What each symbol does to the objects:
BR su SD
BR za DP
BR si ZC
BR ne GH
BR ni CP
BR sa GJ
BR fo QB
ML su HN
ML za QL
ML si BB
ML ne DH
ML ni JD
ML sa CM
ML fo ZQ
DH su ZG
DH za LH
DH si LT
DH ne ML
DH ni QS
DH sa DZ
DH fo SN
LJ su NR
LJ za QS
LJ si TC
LJ ne GR
LJ ni LH
LJ sa TN
LJ fo FL
FZ su FF
FZ za CP
FZ si SG
FZ ne JM
FZ ni DP
FZ sa LQ
FZ fo TQ
GJ su TR
GJ za HB
GJ si BF
GJ ne RQ
GJ ni JJ
GJ sa BR
GJ fo TJ
SM su BF
SM za DT
SM si TR
SM ne HF
SM ni BN
SM sa CQ
SM fo BS
SF su GF
SF za RR
SF si QF
SF ne CG
SF ni BQ
SF sa QN
SF fo ZP
HS su FR
HS za BG
HS si ZJ
HS ne BC
HS ni JN
HS sa HL
HS fo QG
JM su SJ
JM za QT
JM si GG
JM ne FZ
JM ni BP
JM sa FD
JM fo QZ
FB su MJ
FB za CQ
FB si DD
FB ne HR
FB ni ZP
FB sa DT
FB fo BQ
FH su QS
FH za NR
FH si GM
FH ne BS
FH ni ZG
FH sa ZH
FH fo HF
HB su HG
HB za GJ
HB si RZ
HB ne NH
HB ni LQ
HB sa DP
HB fo TZ
FF su FZ
FF za GN
FF si ZP
FF ne SJ
FF ni DD
FF sa GT
FF fo QF
LS su TJ
LS za QP
LS si BS
LS ne GM
LS ni SR
LS sa BH
LS fo TR
BH su QB
BH za GL
BH si JQ
BH ne DR
BH ni JR
BH sa LS
BH fo SD
GF su SF
GF za CM
GF si TQ
GF ne BL
GF ni NM
GF sa QL
GF fo SG
ZG su DH
ZG za ZJ
ZG si BG
ZG ne HN
ZG ni FH
ZG sa PC
ZG fo LF
QS su FH
QS za LJ
QS si SL
QS ne JD
QS ni DH
QS sa QR
QS fo BZ
JD su BS
JD za GR
JD si TJ
JD ne QS
JD ni ML
JD sa TH
JD fo BF
GM su SL
GM za JN
GM si FH
GM ne LS
GM ni BG
GM sa DR
GM fo HM
CQ su ZC
CQ za FB
CQ si SD
CQ ne MP
CQ ni PB
CQ sa SM
CQ fo JQ
JR su PP
JR za QF
JR si RR
JR ne ZM
JR ni BH
JR sa SR
JR fo GN
DC su GR
DC za BS
DC si QP
DC ne NR
DC ni QN
DC sa BQ
DC fo DT
BC su NZ
BC za SR
BC si QN
BC ne HS
BC ni QP
BC sa QF
BC fo GT
DP su DD
DP za BR
DP si MJ
DP ne BP
DP ni FZ
DP sa HB
DP fo NC
NH su JC
NH za RQ
NH si FL
NH ne HB
NH ni FD
NH sa BP
NH fo TC
HG su HB
HG za TR
HG si DT
HG ne JC
HG ni GT
HG sa DD
HG fo QP
QG su FD
QG za TB
QG si SZ
QG ne GT
QG ni JC
QG sa SJ
QG fo HS
BS su JD
BS za DC
BS si LS
BS ne FH
BS ni HN
BS sa JQ
BS fo SM
CG su BL
CG za PC
CG si HL
CG ne SF
CG ni MN
CG sa ZJ
CG fo DG
DG su GG
DG za RF
DG si SJ
DG ne ZP
DG ni HR
DG sa SZ
DG fo CG
TQ su QF
TQ za PP
TQ si GF
TQ ne QZ
TQ ni NC
TQ sa NZ
TQ fo FZ
NM su BQ
NM za TH
NM si NC
NM ne TN
NM ni GF
NM sa GR
NM fo MJ
RZ su DT
RZ za BF
RZ si HB
RZ ne FL
RZ ni BM
RZ sa MJ
RZ fo GR
SG su ZP
SG za RM
SG si FZ
SG ne GG
SG ni MJ
SG sa BM
SG fo GF
TN su MN
TN za QR
TN si HH
TN ne NM
TN ni BL
TN sa LJ
TN fo DQ
JQ su TH
JQ za BQ
JQ si BH
JQ ne ZH
JQ ni RR
JQ sa BS
JQ fo CQ
ZR su MP
ZR za DQ
ZR si GH
ZR ne ZC
ZR ni GP
ZR sa BZ
ZR fo QR
BB su SR
BB za NZ
BB si ML
BB ne LT
BB ni TJ
BB sa PP
BB fo JJ
GT su LQ
GT za PF
GT si CJ
GT ne QG
GT ni HG
GT sa FF
GT fo BC
TB su JP
TB za QG
TB si LF
TB ne PF
TB ni HM
TB sa PQ
TB fo BG
HN su ML
HN za QN
HN si SR
HN ne ZG
HN ni BS
HN sa RR
HN fo BN
JF su GH
JF za QD
JF si MP
JF ne SD
JF ni PQ
JF sa HM
JF fo DR
BZ su HF
BZ za FL
BZ si RQ
BZ ne BF
BZ ni SN
BZ sa ZR
BZ fo QS
NC su GL
NC za QB
NC si NM
NC ne HH
NC ni TQ
NC sa TZ
NC fo DP
RF su GP
RF za DG
RF si PQ
RF ne PB
RF ni MP
RF sa LF
RF fo PC
TZ su QP
TZ za TJ
TZ si GR
TZ ne TC
TZ ni NZ
TZ sa NC
TZ fo HB
SR su BB
SR za BC
SR si HN
SR ne BG
SR ni LS
SR sa JR
SR fo PF
GH su JF
GH za BP
GH si ZR
GH ne BR
GH ni QT
GH sa RQ
GH fo QJ
PB su RM
PB za ZP
PB si GN
PB ne RF
PB ni CQ
PB sa BN
PB fo RR
HL su QZ
HL za ZM
HL si CG
HL ne QF
HL ni DM
HL sa HS
HL fo SJ
JN su TC
JN za GM
JN si NR
JN ne QP
JN ni HS
JN sa DM
JN fo JC
DZ su PC
DZ za BL
DZ si SC
DZ ne CM
DZ ni QR
DZ sa DH
DZ fo GP
RM su PB
RM za SG
RM si CP
RM ne GP
RM ni ZC
RM sa ZQ
RM fo CM
QL su QN
QL za ML
QL si NZ
QL ne LH
QL ni GR
QL sa GF
QL fo BM
QJ su DR
QJ za HH
QJ si QR
QJ ne QB
QJ ni SC
QJ sa SL
QJ fo GH
TR su GJ
TR za HG
TR si SM
TR ne HM
TR ni PF
TR sa SD
TR fo LS
DR su QJ
DR za DM
DR si ZH
DR ne BH
DR ni ZM
DR sa GM
DR fo JF
DJ su FL
DJ za HF
DJ si JC
DJ ne DT
DJ ni SZ
DJ sa HR
DJ fo NR
JC su NH
JC za HM
JC si DJ
JC ne HG
JC ni QG
JC sa QD
JC fo JN
BG su LT
BG za HS
BG si ZG
BG ne SR
BG ni GM
BG sa ZM
BG fo TB
ZC su CQ
ZC za MJ
ZC si BR
ZC ne ZR
ZC ni RM
ZC sa BF
ZC fo TH
BL su CG
BL za DZ
BL si QZ
BL ne GF
BL ni TN
BL sa LH
BL fo GG
BQ su NM
BQ za JQ
BQ si GL
BQ ne MN
BQ ni SF
BQ sa DC
BQ fo FB
JJ su PF
JJ za LQ
JJ si ZQ
JJ ne JP
JJ ni GJ
JJ sa CP
JJ fo BB
QB su BH
QB za NC
QB si TH
QB ne QJ
QB ni PP
QB sa TJ
QB fo BR
HF su BZ
HF za DJ
HF si HM
HF ne SM
HF ni LF
HF sa MP
HF fo FH
LQ su GT
LQ za JJ
LQ si BM
LQ ne FD
LQ ni HB
LQ sa FZ
LQ fo NZ
GP su RF
GP za GG
GP si QT
GP ne RM
GP ni ZR
GP sa SN
GP fo DZ
QP su TZ
QP za LS
QP si DC
QP ne JN
QP ni BC
QP sa GL
QP fo HG
FL su DJ
FL za BZ
FL si NH
FL ne RZ
FL ni GB
FL sa DQ
FL fo LJ
MJ su FB
MJ za ZC
MJ si DP
MJ ne DQ
MJ ni SG
MJ sa RZ
MJ fo NM
QN su QL
QN za HN
QN si BC
QN ne ZJ
QN ni DC
QN sa SF
QN fo CJ
CP su GN
CP za FZ
CP si RM
CP ne QT
CP ni BR
CP sa JJ
CP fo PP
PC su DZ
PC za CG
PC si ZM
PC ne RR
PC ni ZH
PC sa ZG
PC fo RF
PP su JR
PP za TQ
PP si CM
PP ne SC
PP ni QB
PP sa BB
PP fo CP
GB su SZ
GB za SN
GB si FD
GB ne BM
GB ni FL
GB sa GG
GB fo LH
QR su ZH
QR za TN
QR si QJ
QR ne TH
QR ni DZ
QR sa QS
QR fo ZR
BF su SM
BF za RZ
BF si GJ
BF ne BZ
BF ni ZQ
BF sa ZC
BF fo JD
QT su PQ
QT za JM
QT si GP
QT ne CP
QT ni GH
QT sa JP
QT fo SC
LF su SN
LF za SZ
LF si TB
LF ne BN
LF ni HF
LF sa RF
LF fo ZG
QF su TQ
QF za JR
QF si SF
QF ne HL
QF ni GL
QF sa BC
QF fo FF
FR su HS
FR za LT
FR si LH
FR ne NZ
FR ni TC
FR sa QZ
FR fo FD
ZH su QR
ZH za MN
ZH si DR
ZH ne JQ
ZH ni PC
ZH sa FH
ZH fo MP
RR su CM
RR za SF
RR si JR
RR ne PC
RR ni JQ
RR sa HN
RR fo PB
CM su RR
CM za GF
CM si PP
CM ne DZ
CM ni TH
CM sa ML
CM fo RM
SJ su JM
SJ za PQ
SJ si DG
SJ ne FF
SJ ni QD
SJ sa QG
SJ fo HL
MP su ZR
MP za HR
MP si JF
MP ne CQ
MP ni RF
MP sa HF
MP fo ZH
TJ su LS
TJ za TZ
TJ si JD
TJ ne SL
TJ ni BB
TJ sa QB
TJ fo GJ
GG su DG
GG za GP
GG si JM
GG ne SG
GG ni DQ
GG sa GB
GG fo BL
NZ su BC
NZ za BB
NZ si QL
NZ ne FR
NZ ni TZ
NZ sa TQ
NZ fo LQ
HR su DQ
HR za MP
HR si QD
HR ne FB
HR ni DG
HR sa DJ
HR fo MN
FD su QG
FD za JP
FD si GB
FD ne LQ
FD ni NH
FD sa JM
FD fo FR
LT su BG
LT za FR
LT si DH
LT ne BB
LT ni SL
LT sa SC
LT fo JP
JP su TB
JP za FD
JP si SN
JP ne JJ
JP ni RQ
JP sa QT
JP fo LT
RQ su HM
RQ za NH
RQ si BZ
RQ ne GJ
RQ ni JP
RQ sa GH
RQ fo SL
ZM su SC
ZM za HL
ZM si PC
ZM ne JR
ZM ni DR
ZM sa BG
ZM fo PQ
SC su ZM
SC za QZ
SC si DZ
SC ne PP
SC ni QJ
SC sa LT
SC fo QT
MN su TN
MN za ZH
MN si DM
MN ne BQ
MN ni CG
MN sa NR
MN fo HR
PF su JJ
PF za GT
PF si BN
PF ne TB
PF ni TR
PF sa GN
PF fo SR
DD su DP
DD za SD
DD si FB
DD ne QD
DD ni FF
DD sa HG
DD fo GL
ZJ su LH
ZJ za ZG
ZJ si HS
ZJ ne QN
ZJ ni NR
ZJ sa CG
ZJ fo SZ
SD su BR
SD za DD
SD si CQ
SD ne JF
SD ni GN
SD sa TR
SD fo BH
BP su QD
BP za GH
BP si DQ
BP ne DP
BP ni JM
BP sa NH
BP fo HH
CJ su BM
CJ za BN
CJ si GT
CJ ne SZ
CJ ni DT
CJ sa ZP
CJ fo QN
SL su GM
SL za TC
SL si QS
SL ne TJ
SL ni LT
SL sa QJ
SL fo RQ
LH su ZJ
LH za DH
LH si FR
LH ne QL
LH ni LJ
LH sa BL
LH fo GB
PQ su QT
PQ za SJ
PQ si RF
PQ ne GN
PQ ni JF
PQ sa TB
PQ fo ZM
ZQ su BN
ZQ za BM
ZQ si JJ
ZQ ne SN
ZQ ni BF
ZQ sa RM
ZQ fo ML
QD su BP
QD za JF
QD si HR
QD ne DD
QD ni SJ
QD sa JC
QD fo DM
SZ su GB
SZ za LF
SZ si QG
SZ ne CJ
SZ ni DJ
SZ sa DG
SZ fo ZJ
TC su JN
TC za SL
TC si LJ
TC ne TZ
TC ni FR
TC sa HH
TC fo NH
SN su LF
SN za GB
SN si JP
SN ne ZQ
SN ni BZ
SN sa GP
SN fo DH
QZ su HL
QZ za SC
QZ si BL
QZ ne TQ
QZ ni HH
QZ sa FR
QZ fo JM
ZP su SG
ZP za PB
ZP si FF
ZP ne DG
ZP ni FB
ZP sa CJ
ZP fo SF
HM su RQ
HM za JC
HM si HF
HM ne TR
HM ni TB
HM sa JF
HM fo GM
DT su RZ
DT za SM
DT si HG
DT ne DJ
DT ni CJ
DT sa FB
DT fo DC
DQ su HR
DQ za ZR
DQ si BP
DQ ne MJ
DQ ni GG
DQ sa FL
DQ fo TN
DM su HH
DM za DR
DM si MN
DM ne GL
DM ni HL
DM sa JN
DM fo QD
HH su DM
HH za QJ
HH si TN
HH ne NC
HH ni QZ
HH sa TC
HH fo BP
BN su ZQ
BN za CJ
BN si PF
BN ne LF
BN ni SM
BN sa PB
BN fo HN
GL su NC
GL za BH
GL si BQ
GL ne DM
GL ni QF
GL sa QP
GL fo DD
BM su CJ
BM za ZQ
BM si LQ
BM ne GB
BM ni RZ
BM sa SG
BM fo QL
GR su DC
GR za JD
GR si TZ
GR ne LJ
GR ni QL
GR sa NM
GR fo RZ
NR su LJ
NR za FH
NR si JN
NR ne DC
NR ni ZJ
NR sa MN
NR fo DJ
GN su CP
GN za FF
GN si PB
GN ne PQ
GN ni SD
GN sa PF
GN fo JR
TH su JQ
TH za NM
TH si QB
TH ne QR
TH ni CM
TH sa JD
TH fo ZC

The rows follow the links: the fewer symbols apart two objects are, the more alike their rows tend to be.

Each row is also shifted at random along 4 hidden directions that mean nothing.

Known rows, each with its object:
 -22   -46    +7   +57   +51    -9   -71   -15   +50   +11   -21   +15    +5   -23   +14   -36    -7   +28    -7   +22   +41    -7   +61   -17   +21    +7   -67   +12   -18   -59   -14   +73   -74   -31   +20   -58   +45    +8   -47   -15    +9    +2   +11   -67    +1    -7    +2   +50: QJ
 +73   -27   -40   +78   -12   -25    -8   +19   +13    +3   +38   +10   -62    -6   +64   -74   +43    -9   +58   +18   +61   -39   +62   -31   -10   -16   -68   -36   -34   -28   -23   +28   -10   +40   -51   -61   -19   -32   -11   -12   +32   +65   +52   -13   +26   -28   -16    +6: DP
 -51   +96   +40   -69   -18   +33   +59    -6   -17   +24   -58    -5   +50    +9   -49   +18    +1    +8   -22   +33   -18   +19   -54   +68   +32   +20   +69    +8   +40   +26   +39   -60    +8    -8   -16   +15   -18   -47   +54    -2   +24   -62   -79   +14   +45   +48   +22   -52: LF
 +81   -27   -54   +12   +53   +17   -37   -10   -30   -12    -8   +24   +37   +47   -47   +45   +46   -42   -22   -17   -22   +15   -21   +28    -4    -5   +36    +3   -88   -10   +41   +16   +14   -69    -4   +24   -38   +18   -80   -30   -64   -11   -13  -101   -14   -50   +25   -50: SR
  +1   +82   -57   -41   +47   +16   +22   -28   -50   -14   -31   +14   +49   +11    -3   +71   -79   -52   -41   -44   -70   +19   -42   +42   +33   +19   +48   +30    +4   +45   +28    +3   -17   -17   +33   +31    +0   -13   +53   +14   -56   -38   -48    -4    +9   -66   +39    -4: ZG
 +19   -29   +65   +49   +24   +42    +5   -57   -19   +11   +50    +3   -35   -25   +54    -4   +28   +52   +66   +42   +40   -23    -2   -11   -28   +62   +16   +37   +37   +45   -66   -28   -13   +58    +1   +18   +39   -67   +63    -6   -53   +10   +10   -33   -60   -45   -21   +17: CQ
 +17   -51   -13   +75   +35   -49   -43   +17   +11   -40    -7   -37   -13    +4   -29   -31   +59    +6   +53   +10   +22   +32   -51   -39   +18   -24   -56   -41   -51   -92    -5    -7    +9   +14   +15   -23    +8   +80   -72   +50   +10   +52   +83   -14   -42   -70   -67   +21: GL
  -4    +4   -58    -3   +25   +36   -41   -35    -3    -6   -69   +17    +7   +58   -37    +1   -24   -87   -44   -70   -75   +56   -11   +30   +29    +9   +26   +40   -27    +9   +64   +11   -36   -58   +25    -1   -14   +85   -42   -26   -14    -1   -28    -9   +18   -24   +24   -31: BG
+182    +3   -10   -53   +76   +23    -3   +25   -14   -24   +14   +12  +121    +1    +8    +2   -58   +53   -53   +58   -43   -57   -13   +11   -35   +56   +50   +37   -15   +46    +3   -47   +85   +12   -26   +61   +15   -43    +6   -33   -10   -19   -39   -34   -39   +85   +80   -61: ML
 +57   +23    -4    -1   -99   -28   -93   -25   -65   +43   -72   -15   -84   -49   -43    -3   +54   -25   +33   +14   +39   +40    -5   -10   +12   +15   -46    +5   +11   +35    +9   +37   -50   -17   -14   -36   +60   +13   -11   -13   +99   +84   +61  +122   -44   +27   -59   +27: JC
 -31   +36   -21   +50   -24   +19   -71    +0    -4     0  -110    +4   +33   -11   -27   +41   -28   +50   +35    -8   -42   +33    -8   -51   +50   +10   -72   +15   -41   -85   -20   +10   -20   -42   +28   -60   +27   +44   -26   +33   +33   +93   +48   +67   -91   -31   +16    -2: JN
-102   -53   +38   +47   +37   +11   -43   +18   +17   +30   -16   +20   -69   -30    +7   -72   +11   +13   +25    +2  +102   +14   +66   -30   +31   +17   -33   +31    -5   +10   -13   +73   -65   -16   +12   -70   +59    +0   -25   -26    +8   -10   +43   -38   +25    +2   +25   +64: GH
 -46   +10   -41   +16   -99    -4   -26   +21  -106   -19   -30   +52   -55   -19   +52    +4   +25   +27   +88    -3   +42    -6   +36   -35   -16   +44   -71   -36   -45   -38   -32    +2   +36   +19   -27   +14   -23   -18   -28   -20   +56   +47   +62   +74   -54   +44   -28   +61: HB
 -62   -54   +29   +42   +62    +3    -9   -17   -29   -11   +15   -69   +11   -25    +0   -10   -25   +36   +27   -21   -17   -17   -37   -35   +10   +32   +12    +7   +38     0   -69   -16    -7  +101    +8    +7   +56   -49   +20    +8   -77   +27   +12   -13   -84   -31   +15   +41: JQ
  +3   -76   -15   +52   +39   -27   -44   -43   +49   -15   +42   +20   -22   -24   +81   -67   +41   -13   +10   -37   +90   -21   +48    +0   -12   +57   -23    +8   -13   -15   -37   +86   -41   -11   -23   -56    -7    -6   -44   -59   -13   +22   +42   -99   +22   -39   -28   +31: BR
 +27   +47   +44   +27    -8   +15   +39   -44   -17   +25   +66   -50   -77   -43   +68     0    -2   -50   +81   +13   +56   +81    +2   +12   +25   -35   -19   -62   +47     0    +6   +25   -60   +60   +24   -59   +20   +17   +79   +43   -16   +10   +24   +42    +7   -69   -74   +18: HR
 +24    -3    +8   -85   -13   +16   +12   +73   -34   -43   +15   -76   -37   -93   +10   +17   -17   +10   +47   +30    +5   -61    -5    +0   -21   +28   -65   -63   -16   -32   -56    -9    +8   +86   -45   +60   +12   -17   +66   +15   -58   +66    -7   +81   -59   +11   -47    +3: GR
 -10   +10    -4   -36   -44   -47   -34   +22   -46   +21    -3   -46   +23   -53    -8   +34   +10    +6   +55   +20     0   -21   -68   -64   -15   -12   -35   -61    -9    -8   -43   -55   +24   +70   -31   +42   +19   -46   +21   +90   -18   +72   +44   +78   -82   +28   -61    +1: DC
 -21   -30   +16    +6   +24   -19  -111    +1    +7   +24   -57   -28   +17   -82   -86    -8   +15   +36   -29    +3    +5   +48   +13   -43   +16   +51   -16   +78   +32   +23   -29   +67   -52   -45    +2    +3   +69   -21   -20   -10   +26   +66   +27   +16   -92   +21    +4   +10: GM
  -2   +44    -2    -4   -58   +44   +32   -69   -51   +25   -12   -15   -11   -44     0    +6   -25   +16   +83   +30    +2   -19   +47   -14   -38    +4   -57   -74   +45   -11    -1    +0   -44   +20   -18   -34   -18   +23   +49   +50   +53   +51   -51   +71   +64   -30   -42   +24: FL
 +90   +15   +11   -52   -48   -23   +19   +42   -34    +8    -6   +21   -35   +69   -29   -14    -2   -13   -25   -20   +30   +16   +28   +42    -5   -59   -28    -3   -20   +20    +4    -6   +20   -78   -21   -40   -39   +31   -34    -8   +79   -32    -3   +64   +95   +73   +12    +1: FD
 +33   +11   +30   +18   -30   -17   +85   -33   +11    +2   +15    +2   +53   +52   +31   +28    -9   -10    -8   +17   -59   -66   -22    -6   -55   -64   +41   -27    -5   -24    +2   -56   +84   +21   +32   -32   -53    +2   +13    +6   +36   -85   +12   -49   +31     0   -10   -32: SG
 +43   +47   +25   -30   -13   -22   +76   -39   -25   -10   -13   -15   -11   +27   -49   +58   -60    +5    -5   +23   -13   -22   +25   +11   -62   -43   +20   +31   +36    +3   -13   -11   -12   -10    +1   +22   -70    -5   +55   -24    -5   -34   -63   +71   +64   +18    -2    -5: GB
 +72   +26   +17   -50    -4   -15   -31   -38    -6   -11    -3   -67   -42   -70   -64   +16   -25   -10    +9    -7    +0   +30    -7   -17   +21   -29   -30   -48   +34   -28   -45   +48   -74   +48   +27   -12   -19   +52   +75   +53   -38   +85   -22    +0    +9   -80   -36    -8: NR
 -32   +33   +31    +1   +42    +8   -36   -49   -23   +25   +23    +8   +17  -111   -54   -22   +15   +28   +29    +5   +56    -9   +53    -3    -7   +46   +41   +22  +100   +67   -21   +44   -76   +36    +9    -6    +4     0   +77   -10   -24   +50   -15   -43   +10   +12   -44   -31: HF
 -49    -9   -86    -3   -47    -5   -53   -63   -40   -20   +23    +1    -3   -40   +13   +13   +67   -15   +86   -38   +38   +28   -11    -9    +1   +15   -21   -42   -36   -37    -4   -16   +20   +32   -49    -7   +21   +32   +10    -2   +47   +68   +91   +97   -66   -10   -55   +11: HG
 +84   -63   -12   +54   +46   -77   -53   +46   +42   -25   -26   -35   +75    +9   +10   -22    +4   +46   +54   +68   +25   -22   -32   -65   -22   -25  -129   -32   -25   -36   -16   +11   +10   +14   -50   -38   +23    -8   -61    -4    +2   +13   +85   -51   -66   +29    -3    -6: NC
+180   +27   -40   -35   +13   +44   +52   -49   -60    -9   +31   +89    +0    +2   +52   +12   -12   -59   -24   -62   -29   -38   +34   +36   -47   +48   +75    -7    +9    +3   +35   +35   +41    -4   -10   +62   -69    +8   +48   -15   -55   -21   -51   -16   +29   -32   +44   -49: ZQ
 +24    -8    +9   +30   -10   +23   +22   -19    +1   +41   -22   +48   -10   +63   +63   -39   +32   -17   +11    -6    +0    +9   +37   +33   +20   +23   -12   +16    +6   +27   +29   +28    -7   -87    -6   -37    +3    -7   -44   -49    -2   -64   -23   -56   +84   +10   +53    +3: QT
 -17   +37    +6   -13   +31   +12   +25   -12   +27   -13   -99   +41  +130   +43    +3   +57   -39   +39   -37   +17   -49   -53    +2   +10    -9   +15    +3   +18   +29   -41   +22   +31    -5   -36    -4   +50   -20   +11   +22   -34   -39   -20   -91   -31    -6   +39   +55   -51: DH
 -12   -26   -22   +71   +20   +14   +11   -16    -8   -27   +10   +96   +10   +71   +69   -31   +28    +1   -19   -28    +7   -19   +11    -3   -25   +23    -2   +15   -44   -50   +51    +5   +50    -1   -10   -16   -16    +4   -55   -48   -13   -72   +21   -64   +54   +13    +6    +3: CP
 -85   +29   -56   +25   -24   +49    +8   -64   -48    +5   -72   +90   +48   +95   +11   +32   +51    +5   -33    -8   -83   +57    -3    -2   -10   +39   +21   +37   +34   -23   +52   -23   +40  -106   +18   -34    +1   +57   -37   -45   +19   -15   -13    -1   -27   +28   +65   -48: TB
 -31   -48   -61    -9   +43   +10  -108   -57   -65   -21   +35   +21  -118   -57   +17   -51   +56   -55   +13   -81   +44    +8   +15   -20   +42   +64   +15   +19    -5    +7   -63   +59   -43    +4   +28   +66   +35   +11   -31   +24   -56   +60   -22   +25   -32   -47   -50   +71: LS
 +38   -55   -29   -51   +55   +38   -36    -6    +1   -21   +31   -62   +27   -57   -42    -6   -43   +61   +15    +3   +15   -67   +30    -1   -20   +32   +40   +10   +14   -14   -69   +99   +17   +49   -24   +67    +8    +8   +54    -4   -62   +34    +8   -57    -7   -27   -15   +20: JD
 -81   +45   -38   -58   -86   -53   +12   +26   +15   -16   -13   +39   -47   +29   -92   -35   +21   -49   -32   -37   -10   +74   +12   +53   -23   -78   +24    -3   -13   +65   +82   -26   +17   -67   +23   -51   -49   +54   -53   +32   +85   +13    -2   +21   +18   -11   -29   -42: QG
 +10   -56   -30   +49   +21   +11   -63   -41   -29    -8   -12   +58   -28   -11   -15   -52   +55   +30   +23   -18   +79   -43   +59    -1   -26   +64   -54   +40    +7   -20   -39  +101   +30   -11   -16   -27   -31    +1   -31    -5   +16   +33   +45   -46   -27   +21   +39    -2: GJ
 -50   +18   -57   -53   -38    +8    +8   +30   -17   -47   -65   +51   -22   +83   -10   +28    -3   +16    -2   -22   -77   -15    +6   +16   -14    +1   -56   +20   -99   -47    +6    -7   +87   -32   +22   +62   -22   +48   -95    -4   +23    -8    -9   +39   -28   +59   +17    -5: NZ

Start here and follow the symbols in turn, left to right. Where do you end up?
Answers are names.
  +5   +28    +1   -19     0   +33   +13   -43   -60   -20   +57   -30    -4   -30   +40   +34   -17   +28   +79    +4    +6   -79   +39    +1   -24    +8   -28   -81    -2   -54   -43    +9   -21   +69    +4    +3   -18   +25   +77   +22    -6   +81     0   +54    +7   -45   -47   +35
ni su: CJ
 -48   +16   +45   -37    +8   +35   -17   -52   -32   -16   +28   +25   -14   -52   +31    -5   -12   +47   +15    -5   +38   -16   +81    -4   -17   +41   +11    -3   +78    +6   -37   +61   -92   +61    -6    -4   -28   +46   +64   -22   -14   +43   -37    -2   +49   -13   -19    -6
ni si si fo: DH
 -40    +2   -68    +8   +10    +1   -29   -30   -44   -17   -25   +89   +17   +47   +30   -10   +74   -35   -53   -34   -43   +40   -31   -20   -39   +19   +78   +32   -19    +4   +66   -28   +78   -38   -17   +46    -3    +6   -61   -37    -8   -20    +3   -19   -15    +4   +73   -36
fo ni: LS
 -26   -13    -9   -15   +37   +27    +8   -97   -44   -47   +23    -4    +9   -46    -3    +4   +30   +25   +40    +2   +17   -39   +12   -36   -24   +30   +61    -2   +19   -13   -80    +8   +27   +85   +39   -19   +10    -4   +55    +6   -45   +19   -12   -12   -42   -36    -8    -3
za ni ni: DT
 +48   +75   +82   -34   -74    +5   +53   -19   +15   +40   -13   -33   -51   +11   +15   +35   -22   -42    -1    +6   -36   +74    -1   +22   +24   -53    +7    -8   +61   +75   +21  -125   -32    -9   +59   +16    +3   -60   +36   +18   +33   -85   -14   +60   +15   +11    +4    -3
su ne: SG
 -65   -18    +5   +30   +71   -22   -22   +64   +62   +22   -49   +33   +73   +62   +44    -3   -30   -35   -57   +22   -23    +4   -22   -10   +46    +1   -34   +44   -30   -29   +24   +13    -9   -95   -13    -3    +3   +18   -87   -46    +4   -68    -9   -57   +21   +28   +64    +7
ni ni: SC
 +66   -24    -4   +22   -19   -27   +37   +31   +48   +15   -23   +10    +1   +93   -25   -11   -40   -53   -11   -14   -14   +17    +9    +4   +46   -65   -75   +24   -25   -15   +19   +21   -33  -104   +22   -24   +20   +87   -52   +12   +20   -18    +0   -12   +24   +23   +26   -26
fo ne su: FF
 +67   -21   +50   +34   +17   -37   +45   -34    -3   +17   +81   -47    -4   -34   +41   -17   -13   +45   +66   +19   +52   -49    +4   +25   -22   -44   -29  -105    +9   -25    -3    -5   +33  +120   -28   -32    -4   -14   +51   +33   +11   +23   +34    -5   +25   -31   -21    +2
si sa: HB
 -15   +24   -29   -40   -61   -26   -19   +33   -81   -26   -49  +100   -39   +66   +33   +33   +44   -17   -38   -44   -13   +12   +43   +30   -57   -31   +10   +51   -46   -28   +37   -26   +72   -65   +19   +31   -49   +16   -43   -13   +37   -11   -25   +47   -25   +57   -12   +17
ne sa: JM
  -7   -15    +6   +54   +48    -7    -9   +18   -18    +8   -41   +41   +20   +81   +50   +19   +38   -19   -33   -41   -72   +41   -73    +0    +3   -14   +41   +45   -68   -62   +59   -61   +33   -63    +7   +44   +32    -9   -88   -26   -21   -35    +6   -16   -59   -46   +34   -10
si ne: PC
 -54   +13   +81   -19   -42   +15  +113   +34    +7    -8   +22    -5    -5   +49    +9   +24   -51    -1   -10   +36   -50   -27   +17   +16   -27  -104   +19   +23   +42   +23   +21   -40    +7    +4   +28   -23   -40    +7   +40    +6   +31   -74   -22   +23   +93   +27    +2   -37
ni si: BP
 +30   +10   +25   +50   -41    -1   -30     0    +8   -15   -35   +12   -18   +90   +24   +41   -41   -57   -27   -39   -74   +94    +0   +10   +54   -56   -14   +40   -35   -44    +2   -16   -17   -68   +90    +3   +30   +64   -54    -6   -10   -43   +37    +9    -8   -32    -8   +51
za ne za: QF
  -7   -32   -57   -22   -37   +14   -77   +13   -37   -24   -39   +30   -32   -31   -19   -34   -10    +3   +24   -12   +25   -47   +11   -63    +5   +14   -88   -36   -65   -69   -47   +41    -2    +0   -68    -3    -2   +28   -22    +9   +16   +79   +30   +90   -58   +17   -21    +7
ne ne: TZ
 +67    -5    -4    +2   +29   -31   +77   +10    -9   -30   -20   -62   +43   +53    -3   +38   -19    +8    +4    +4   -91    +3   -59    +3   -33   -61   +59   -59   -20    -4    +1   -78   +68   +17   +42   +22   +13   -26   +10   +28   -47   -40    +0   -16   -43   -33   -29    +1
sa ni su: GR
  -3   +44   +10   +22   +20    +9   +29   +19   -28   +27   +57    +9   +26   +44   +30   -11   +25   -28   -60   +16   -36   +16   -87   +55   -19    +2   +68   -14   +37   +72   +44  -110   +57   +44    -7   +68   -18   -99   +38    +8   +12   -69    +3    +2    -7   +16   +47    +3
su su za: ZP
 -33   -76   +43   +34    -2    +1   -72   -20   +18   +21    +3   -15   -52   -50   +22   -73   +51   +15   +14    -8   +56   +52   +29   -28   +10   +14   +18   +32   +38   +22    -3   +44   -46   +18    -7   -32   +53   -18   -15   -61   +37    -7   +63   -52    +2   -10    -8   +33
ni fo: ZM
